(in the rows, 128 means zero)
Each row is followed by its group and then its class within the group.
[125 118 121 157  99 102 113 134 124 121 101 108 113 140 114 135 140 115
 139 108 143 140 127 186  97 164 144 138 119 113 135 134 146 123 105 132
 127 127 129 164 141 141 100 129 133 105 107 120 121 140 124 137 131 137
 117 122 133 123 127 136 139 117  98 158 101 114  87 117 158 126 132 116
 145 142 141  97 136 142 126 138 125 132 118 156  95 128 117 120 112 117
 179 136  98 132 118 157 144 123 128 133 116  85 153 144 137 145 161 123
 157 114 166 110 122 117 128 123 130 128 113 104 122 123 117 131 113 130
 154 136 145 160 118 128 133 118 133 122  92 142 103  94 126 124 119 119
 129 106 114 115 152 116 133 129 122 143 107 105  94 124 180 135  62 188
 124 102 147 157 136 136 137 159 134 143 152 100 136 118 132 110 128 127
 101 136 131 116 139 119 151 114 132 141 121  99 106 131  89 120  82 141
 143 127  83 143 139 124 136 160 138  98 126 152 126 119 146 123 116 108
 145 154 103 112 149 128 137 144 146  89 141 140 141 127 147 111]	J120 > J538
[137  97  92 148 118  98  95 131 147 126  96  69 124 175  80 123 131 123
 147 106 134 157 179 128 128 251 138 145 120 142 131  72 143 123 123 127
 136 150 129 166 146 162 111 117 110 141 181 133  76 119 136 134 126 136
 118 129 136 115 122 142 114 105  92 148 109 117 106 133 135 134 120 112
 163 143 128 100 131 209 115 108 137 106 120 125  97 132 125 104 214 110
 173 158 136 161 124 214 164 114 117 138 129 170 143 151 141 152 178 133
 112 104 184 126 106 189 112  95 103 171  95  76 169 121 140 177 120 124
 151  75 149 143 136 140 167 119 159 131  87 149  86  98 126 151 172 104
 153 121 125 179 131 146 102 137 137  90 110 128  38 132 210 154  77 156
 121  87 133 152 153 149 124 150 138 151 180  68 128 115 150  96 194 116
 114 130 131 173 108 113 147 167 120 119 108  67 102 124  80 133  64 139
 139 132  91  59 155 133 198 163 144 129 136 124 133 118 102 114 110  77
 163 155  36  87 134 110 131 132 175  94  50 145 193 124 111  96]	J733 > J340
[140 102 107 151 110 107 107 135 137 131 100  88 115 159 107 131 142 118
 142 105 142 150 153 158 109 193 137 140 120 127 133  86 136 129 113 129
 123 139 131 176 142 148 108 128 124 135 139 126  96 136 134 156 128 139
 115 129 129 125 130 144 124 110 103 144 100 112 114 115 136 131 124 115
 143 138 137 100 122 179 126 132 125 111 109 138  89 129 122 110 157 122
 165 152 107 151 118 179 146 116 127 141 127 150 136 153 141 150 166 127
 128 112 168 120 113 156 121 105 110 147 100  88 141 122 138 158 115 124
 145 102 146 150 127 134 154 126 145 126  92 145  90 105 124 134 145 112
 139 115 118 155 148 132 119 148 133 114 110 115  56 131 170 145  84 168
 129  93 124 144 131 138 131 153 135 150 170  76 124 115 134 102 170 124
 116 139 125 141 130 115 154 144 126 124 126  77 107 131  91 127  76 143
 140 132  90  98 147 130 162 168 157 108 134 143 129 118 131 115 117  98
 151 158  70  95 130 119 142 149 156 101 101 144 170 121 137 104]	J733 > J202
[130 121  93 150 107 109 137 127 119 113 110 104 107 134 101 132 132  88
 124  98 149 138 129 164 104 151 126 136 131 128 119 138 148 113 113 126
 126 117 119 176 133 144 111 135 113 122 134 126 103 141 119 141 124 125
 120 114 130 132 142 154 137 126  76 190 112  99 122 108 162 136 130 115
 146 152 153  92 103 176 128 143 122 117 116 129  96 120 110  97 122 135
 137 144 102 140 114 139 140 127 124 141 127 101 155 151 140 138 167 124
 155 130 170 116 121 126 129 115 136 117 114  84 126 126 129 164 112 126
 157  98 158 163  92 117 127 122 127 127 100 129 110 132 123 125 118 133
 136 103 121 133 190 123 131 137 130 121 100  85 110 118 132 127  94 187
 118 110 163 151 117 124 136 167 122 141 136  91 142 118 117 116 146 119
 112 142 119 129 112 102 155 135 132 142 129  96 105 129  94 120  90 158
 131 123  91 138 141 134 145 175 140 104 128 152 123 121 163 113 136 105
 143 176 127 125 142 127 128 135 144 103 152 127 147 121 144 130]	J120 > J538
[149 109 126 150 110 110 136 147 117 123 148 125 122 167 135 130 136 163
 128 109 136 152 141 164 144 123 132 139 107 121 163 121 141 135  88 132
  97 151 143 133 132 142 129  97 110 105 137 130 103 137 132 147 143 127
 108 126 119 142 157 123 107 127 150 133 120 105 103 121 144 109 135 106
 137 140 152 109 129 115 122 136 140 123 133 161 103 129 130 144 131 140
 194 152 139 132 129 149  89 119 130 129 143 205 113 142 149 133 192 150
 135 128 133 130 119 130 161  69 110 161 116 114 124 119 132 126 146 113
  40 194 115 141 126 135 140 117 150 126 113 127 108 131 118 134 121 119
 136 105 119 138 186 115 135 141 130 129 137 108  68 125 155 144  91 146
 122  88  85 133 141 113 124 130 137 139 151 122 113  96 124 105 205 125
 131 124 137 137 145 102 147 107 144 129 130 112 131 157 120 129 116 137
 163 127  90  58 140 103 156 130 113 121 124 142 131 127 122 121 130 112
 133 125  61 138 137 131 135 164 147 128 146 158 145 126 163 102]	J733 > J202
[139 110 101 150 113 106 135 140 141 132 128 105  81 145 111 128 119 118
 132 115 142 144 123 113  79 181 130 138 135 159 146  97 152 129 118 129
 107 112 126 156 140 158 126 107 138 134 137 119 105 128 118 134 125 128
 108 121 134 129 149 156 137 109 122 187 140 134 129 116 142 129 137 120
 130 157 178  95 108 252 117 139 135 115 128 125  76 125 112 133 140 151
 161 144 119 128 130 148 144 122 131 136 156 165 153 153 142 144 179 136
 134 109 147  99 118  89 123 120 133 123  96  99 140 130 122 181 123 130
 102 101 162 151 105 138 139 160 123 134 102 123  99 119 123 131 140 113
 122 100 129 135 156 137 126 143  97 121 120  89  92 128 128 127  83 215
 140  88 139 159 128 135 134 150 135 155 183 111 136 111 140 108 161 125
 103 137 128 139 119 118 152 135 153 156 132  85 118 110 100 111 103 157
 130 124  70  84 138 133  90 143 134  82 124 200 127 134 168  94 135 116
 147 175  90 137 129 132 131 167 147 111 126 130 180 126 143 109]	J702 > J37
[135  98 127 157 103 105 124 150 129 120 119 103 130 148 140 130 147 157
 134 109 134 150 158 177 122 148 130 147 108 110 167 122 146 125 109 121
 128 144 138 138 137 144 118 111 113  91 127 136  83 130 135 149 132 134
  95 119 116 126 138 117 112 128 142 140 111 120  86 115 174 105 126 104
 125 140 154 101 139 107 118 125 135 119 130 180 108 118 136 137 176 122
 204 153  94 140 121 166  60 118 130 127 147 180 133 144 136 140 191 135
 132 112 151 116 126 120 170  80 124 155  84 114 121 126 130 144 138 145
  72 178 120 144 117 140 146  82 143 124 106 142 102 127 126 130 136 115
 142  99 107 136 204 113 124 144 122 131 136 105  70 132 177 153  92 162
 122  98  99 148 149 110 127 138 130 144 155 125 119 102 124  83 173 129
 126 124 133 139 153 101 169 104 142 127 126  97 120 150 106 125 111 128
 155 130  72  79 142 115 145 129 125 117 127 144 131 122 122 118 133 109
 129 115  39 119 128 131 136 160 143 119 117 167 150 130 171  89]	J733 > J340
[131 106 123 163  97  88 132 140 136 134 106 119  74 157 143 120 138 110
 139 101 142 143 127 151  76 188 138 149 127 150 141  52 154 130 121 131
 108 111 129 163 134 180 121 125 133 119 131 113 112 125 136 140 134 129
 105 125 135 126 144 151 123 110 122 168  93 142 121 125 149 129 121 116
 116 154 185  94 116 203 117 138 140 119 131 135  93 125 122 137 160 159
 196 136 131 128 129 192 145 112 128 138 147 106 142 145 124 147 178 130
 136  94 145 101 117 100 134 123 116 140  76 101 154 121 122 185 126 141
 113 108 148 144  99 142 163 146 136 129  95 139  80 115 122 132 141 105
 125  97 122 115 158 122 124 148 106 116 129  84  67 143 145 121  92 244
 133  91 110 162 127 135 148 127 150 153 193 112 126 104 151  83 161 141
 111 140 131 134 153 127 145 135 142 154 118  95 115 123 100 128  87 163
 142 136  70  69 148 122  94 154 132  47 122 211 123 148 159 102 118 121
 139 154  76 122 116 125 137 153 154 113 156 160 168 119 137 111]	J702 > J37
[150  97 117 142 110 108 133 130 138 131 123 114  86 156 161 128 136 123
 136  98 138 149 117 129 100 128 114 138 122 143 147  46 125 129 131 135
 117 116 128 180 138 178 131 119  99 138 134 119  94 123 133 141 127 128
  91 134 139 122 143 152 125 128 150 171 100 132 170 116 128 107 117 115
 121 138 174 109 128 198 119 138 146  95 130 119 115 127 126 144 196 160
 155 154  99 142 129 157 106 108 127 148 174 206 100 138 137 146 154 134
 126 114 130 115 125 114 143  96 115 151 100 100 149 132 149 191 127 133
  86 102 153 113  98 129 168 148 146 132 119 130 101 122 116 130 147 134
 117  97 125 143 205 136 118 142 107  83 116  96  73 131  90 132 148 182
 121 113  96 125 126 111 134 145 146 146 175 120 109 105 142  73 204 130
 117 121 127 133 143 113 152 148 142 116 118  91 132 134 125 143 131 149
 133 120  98  27 136 128  99 165 138  91 135 182 117 142 156  99 132 123
 126 161  72 111 110 139 138 148 147 117 120 153 161 126 151 124]	J479 > J946
[159  86 109 151 113 116 135 132 139 138 127 108  81 191 160 140 150 139
 136  93 136 159 136 119 117 156 126 135 117 139 145  13 129 141 118 136
 100 126 140 178 134 181 134 111  93 156 158 122  88 124 141 143 132 139
 106 140 135 128 141 141 120 111 153 143  88 116 168 129  93 115 119 106
 138 132 153 121 137 193 124 131 149  99 126 114 106 127 126 130 206 161
 172 169 121 154 140 190 127 101 128 143 154 248  77 142 148 157 164 133
 103 107 135 131 111 168 130  75  88 183 111  85 161 125 151 181 129 132
  67 115 144 108 126 137 188 159 159 128 120 133  89 100 103 144 159 119
 122 108 123 171 176 140 115 148 130  64 128 113  20 136 113 143 132 159
 122  88  55 117 133 122 134 136 155 150 186  98  89 100 155  67 246 122
 122 126 132 150 145 114 142 154 135  99 119  82 129 149 124 157 102 157
 142 137  94   5 143 128 153 183 140 104 139 159 133 136 133 106 122 108
 130 149  36  92 113 121 142 154 161 113  88 167 182 123 144 110]	J479 > J946
[142 104 106 133 122 112 121 130 133 127 101  93 104 143  79 138 154 143
 141 111 134 151 137 104 105 174 121 141 122 109 137  62 135 125 131 124
 130 138 134 157 139 136 124 139 131 145 154 143  80 135 138 130 118 145
 136 138 135 116 140 134 132 104 113 146 110 116 144 116 112 144 129 130
 145 125 134 112 130 186 133 135 126 117 119 134  77 128 135 100 160 137
 125 142 112 152 139 150 136 124 128 130 136 215 146 149 122 134 182 148
 105 116 161 118 127 165 106 120 122 136 110  97 132 125 148 141 120 121
 140 100 126 137 136 118 158 128 154 126 114 131 110 105 122 136 164 104
 142 135 128 180 131 148 109 135 117  95 129 142  66 145 115 156  99 145
 122 105 133 127 133 141 129 162 128 149 146  79 125 145 136  92 153 125
 117 132 120 134 114 119 144 153 148 125 124  62  92 142 114 122  89 156
 117 130 118 112 142 131 152 168 143 120 142 130 128 128 131 120 123 116
 138 130  88  95 115 116 137 130 160 125  51 118 201 114 137  75]	J702 > J201
